Below is a small trained network, with its code and all its weights. Each question gives an input and a target symbol and asks what happens when units are switched off, that is, made to give their printed mean instead of their output.

import numpy as np


def w(rows, s, z=0):
    codes = np.array(rows[::2]) - 128.0
    scale = np.full(codes.shape[1], s)
    scale[-1] = z or s
    return codes * scale


def f(y):
    return np.maximum(y, 0)


def softmax(a):
    e = np.exp(a - a.max(-1, keepdims=True))
    return e / e.sum(-1, keepdims=True)


def log_softmax(a):
    a = a - a.max(-1, keepdims=True)
    return a - np.log(np.exp(a).sum(-1, keepdims=True))


def net(x, mask):
    ids = ['γδθπτψ'.index(c) for c in x.split()]
    T = len(ids)
    res = E[ids] + P[:T]
    u = 0
    for l in range(3):
        r = res
        for j in range(2):
            rows = slice(2 * j, 2 * j + 2)
            q, k, v = (r @ M[l][rows].T for M in (Q, K, V))
            z = softmax(np.where(np.tri(T) > 0, q @ k.T / 2**0.5, -1e9)) @ v
            o = O[l][rows]
            res = res + np.where(mask[u + j], z, o[:, -1]) @ o[:, :-1]
        u += 2
        y = f(res @ A[l][:, :-1].T + A[l][:, -1])
        res = res + np.where(mask[u : u + 4], y, B[l][:, -1]) @ B[l][:, :-1]
        u += 4
    return log_softmax(res[-1] @ U[:, :-1].T + U[:, -1])


Q, K, V, O, A, B = {}, {}, {}, {}, {}, {}
E = w([
[160,139,45,52,178,141,183,183,156],'γ',
[72,77,220,75,136,99,171,151,188],'δ',
[116,120,186,113,61,99,58,254,114],'θ',
[181,122,196,144,113,180,65,35,100],'π',
[209,46,121,165,191,30,177,190,108],'τ',
[153,142,84,98,69,44,218,87,97],'ψ',
],0.0096)
P = w([
[41,37,55,178,96,185,197,205,136],'0',
[58,173,241,60,219,3,45,89,86],'1',
[170,200,175,107,157,74,121,151,145],'2',
[195,116,188,78,109,81,117,132,200],'3',
[211,109,199,71,83,82,197,123,169],'4',
[216,69,203,45,62,92,211,104,121],'5',
],0.0053)
Q[0] = w([
[47,146,1,238,203,129,202,150,90],'L0H1',
[156,127,127,156,207,153,135,92,125],'L0H1',
[61,187,88,187,180,123,139,122,141],'L0H2',
[74,145,99,179,147,86,80,126,139],'L0H2',
],0.0079)
K[0] = w([
[243,165,134,153,133,130,3,72,56],'L0H1',
[149,98,64,185,19,231,69,145,120],'L0H1',
[18,36,66,188,79,156,148,203,136],'L0H2',
[49,87,84,139,122,94,161,193,125],'L0H2',
],0.0056)
V[0] = w([
[89,126,113,177,63,231,1,165,78],'L0H1',
[109,142,180,110,142,225,142,70,239],'L0H1',
[75,130,129,57,99,33,149,177,137],'L0H2',
[102,107,128,90,142,76,167,232,174],'L0H2',
],0.0065)
O[0] = w([
[74,28,144,169,95,191,35,216,59,4],'L0H1',
[83,122,176,17,148,204,188,160,143,54],'L0H1',
[13,158,157,93,202,33,41,69,56,123],'L0H2',
[40,62,141,40,255,18,67,154,52,56],'L0H2',
],0.0057,0.0021)
A[0] = w([
[148,254,122,116,138,140,160,103,135,160],'L0N1',
[135,95,139,120,201,82,117,161,84,255],'L0N2',
[170,131,103,196,92,161,179,145,163,146],'L0N3',
[117,120,122,161,150,124,87,81,98,124],'L0N4',
],0.0097,0.0018)
B[0] = w([
[145,160,116,66,46,82,98,155,166,228],'L0N1',
[157,79,127,74,158,86,117,174,206,254],'L0N2',
[148,40,97,123,43,150,79,189,186,250],'L0N3',
[160,134,156,254,127,131,109,98,140,167],'L0N4',
],0.0088,0.0053)
Q[1] = w([
[44,221,78,122,230,162,246,25,49],'L1H1',
[237,180,170,135,37,82,229,150,169],'L1H1',
[92,104,130,101,187,67,202,96,163],'L1H2',
[118,253,202,135,154,207,126,113,60],'L1H2',
],0.0051)
K[1] = w([
[71,140,176,121,116,160,14,186,73],'L1H1',
[145,89,3,167,132,117,209,154,111],'L1H1',
[117,124,161,226,133,190,25,104,57],'L1H2',
[142,219,164,103,230,23,34,176,10],'L1H2',
],0.0054)
V[1] = w([
[121,49,179,155,129,125,5,215,126],'L1H1',
[79,174,187,220,75,239,109,2,73],'L1H1',
[69,113,145,118,185,212,170,162,165],'L1H2',
[146,124,212,52,145,67,97,107,175],'L1H2',
],0.0054)
O[1] = w([
[147,245,136,139,206,193,241,145,46,179],'L1H1',
[190,84,198,75,105,88,37,168,69,6],'L1H1',
[238,76,147,40,240,253,101,180,174,114],'L1H2',
[32,125,239,162,115,210,249,38,99,163],'L1H2',
],0.0053,0.018)
A[1] = w([
[121,74,100,154,44,105,85,126,153,3],'L1N1',
[157,58,239,155,209,161,127,88,80,240],'L1N2',
[167,112,143,85,91,125,4,181,112,161],'L1N3',
[72,125,130,66,254,135,135,152,95,85],'L1N4',
],0.0054,0.0016)
B[1] = w([
[55,66,166,158,95,51,163,139,12,220],'L1N1',
[95,21,165,172,207,216,193,67,83,204],'L1N2',
[192,216,46,142,81,65,162,108,118,199],'L1N3',
[177,134,144,62,77,254,125,142,199,255],'L1N4',
],0.0061,0.0043)
Q[2] = w([
[143,116,105,135,142,103,32,129,129],'L2H1',
[119,2,111,113,130,206,64,145,144],'L2H1',
[231,70,143,55,114,167,55,189,73],'L2H2',
[97,72,133,145,59,221,143,163,140],'L2H2',
],0.0078)
K[2] = w([
[93,177,94,133,120,63,100,149,77],'L2H1',
[48,151,131,77,252,24,178,132,78],'L2H1',
[54,113,158,143,126,82,92,202,64],'L2H2',
[219,118,3,106,118,87,129,210,166],'L2H2',
],0.0064)
V[2] = w([
[136,167,173,202,129,95,107,78,123],'L2H1',
[140,120,176,186,186,162,172,86,62],'L2H1',
[145,1,183,167,169,150,128,109,150],'L2H2',
[170,88,29,81,160,106,136,144,166],'L2H2',
],0.0068)
O[2] = w([
[213,53,159,83,253,176,184,146,163,77],'L2H1',
[186,29,97,120,188,119,76,82,40,253],'L2H1',
[144,113,152,183,130,70,196,5,180,133],'L2H2',
[227,111,54,148,122,123,19,113,226,207],'L2H2',
],0.0061,0.006)
A[2] = w([
[25,144,77,223,71,57,131,86,92,95],'L2N1',
[86,253,108,106,94,171,99,162,41,88],'L2N2',
[137,171,88,13,125,242,87,164,198,137],'L2N3',
[26,136,11,155,197,201,232,57,44,3],'L2N4',
],0.0045,0.0027)
B[2] = w([
[93,74,117,187,103,27,54,117,52,190],'L2N1',
[119,182,183,149,209,156,249,68,181,155],'L2N2',
[147,40,160,3,22,144,60,144,136,210],'L2N3',
[145,200,120,94,125,75,8,252,41,255],'L2N4',
],0.006,0.0074)
U = w([
[163,135,77,96,105,151,25,157,148,157],'γ',
[96,98,254,81,104,161,221,88,154,188],'δ',
[134,185,128,134,144,141,163,202,66,3],'θ',
[192,32,129,88,155,122,89,105,60,162],'π',
[144,163,56,231,175,143,175,105,192,77],'τ',
[65,121,110,167,104,55,71,106,92,162],'ψ',
],0.0072,0.0019)

Each question gives the input, a string of symbols that net reads in full, and the target symbol t.
The units are the heads (2 rows each of Q, K, V and O) and the neurons (one row each of A and B). Each row of codes is followed by its name. A weight is (code - 128) times the scale printed after its matrix; where a second scale follows, it is the last column's (O, A, B and U).
mask holds one flag per unit, layer by layer, with each layer's heads first. A switched-off unit (its flag False) gives its mean, the last column of its rows in O or B, instead of its output. The means were averaged over made-up inputs and are rounded, as every weight is.
A unit's drop is (log p(t) with every unit on - log p(t) with that unit switched off) / (log p(t) with every unit on - log p(t) with every unit switched off).
The circuit of an input: a set's keep is (log p(t) with only the set's units on - log p(t) with every unit switched off) / (log p(t) with every unit on - log p(t) with every unit switched off). Starting from the 12 units with the biggest drops (on a tie, the unit counted first), units are removed one at a time, each time the one whose removal leaves the highest keep (on an exact tie, the one counted first), for as long as the keep stays at least 0.8.
circuit, biggest first: the units of the circuit, biggest drop first
unit that matters most: the unit with the biggest drop
top k neurons: the k neurons with the biggest drops, biggest first
k most important neurons of layer l: the k neurons of layer l with the biggest drops, biggest first
which heads matter: for each layer, one digit per head in row order, 1 if its drop is at least 0.15 and else 0, layers parted by /
input ψ π θ γ, target δ: unit that matters most : L2H1
input θ π θ, target π: which heads matter : 11 / 10 / 10
input ψ π π θ, target ψ: circuit, biggest first : (L1H1, L1N1, L1H2, L0H1)
input τ δ π π γ, target γ: circuit, biggest first : (L0N3, L2H2, L0H2, L0N1)
input δ θ π π θ, target δ: circuit, biggest first : (L2H2, L2N4)
input π δ π π δ, target γ: which heads matter : 11 / 01 / 01
input π π π π ψ, target ψ: 2 most important neurons of layer 0 : (L0N2, L0N1)
input γ ψ π π π, target τ: circuit, biggest first : (L0H2, L0N2, L1H1)
input π δ θ π π δ, target γ: 2 most important neurons of layer 0 : (L0N1, L0N2)
input δ π ψ γ, target ψ: which heads matter : 11 / 01 / 10
input π π π π γ θ, target γ: circuit, biggest first : (L0H2, L2H2, L0N3)
input ψ π π θ τ, target τ: circuit, biggest first : (L0H2, L0N3, L1H1, L2N3)
input π θ π θ π, target γ: circuit, biggest first : (L0H2, L1H2, L0N3)
input π π θ ψ θ, target ψ: unit that matters most : L0N2
input π π π τ, target γ: circuit, biggest first : (L0H2, L1H2, L0N3)
input π θ τ, target γ: which heads matter : 01 / 01 / 01
input τ ψ θ π, target θ: which heads matter : 11 / 11 / 11
input δ γ δ π δ, target ψ: which heads matter : 11 / 01 / 10
input π π θ θ, target θ: 2 most important neurons of layer 1 : (L1N3, L1N4)
input π δ π δ δ γ, target γ: unit that matters most : L1H1
input π θ θ π θ, target θ: top 4 neurons : (L0N3, L1N4, L1N3, L2N2)
input τ π δ θ π π, target θ: 2 most important neurons of layer 0 : (L0N2, L0N1)
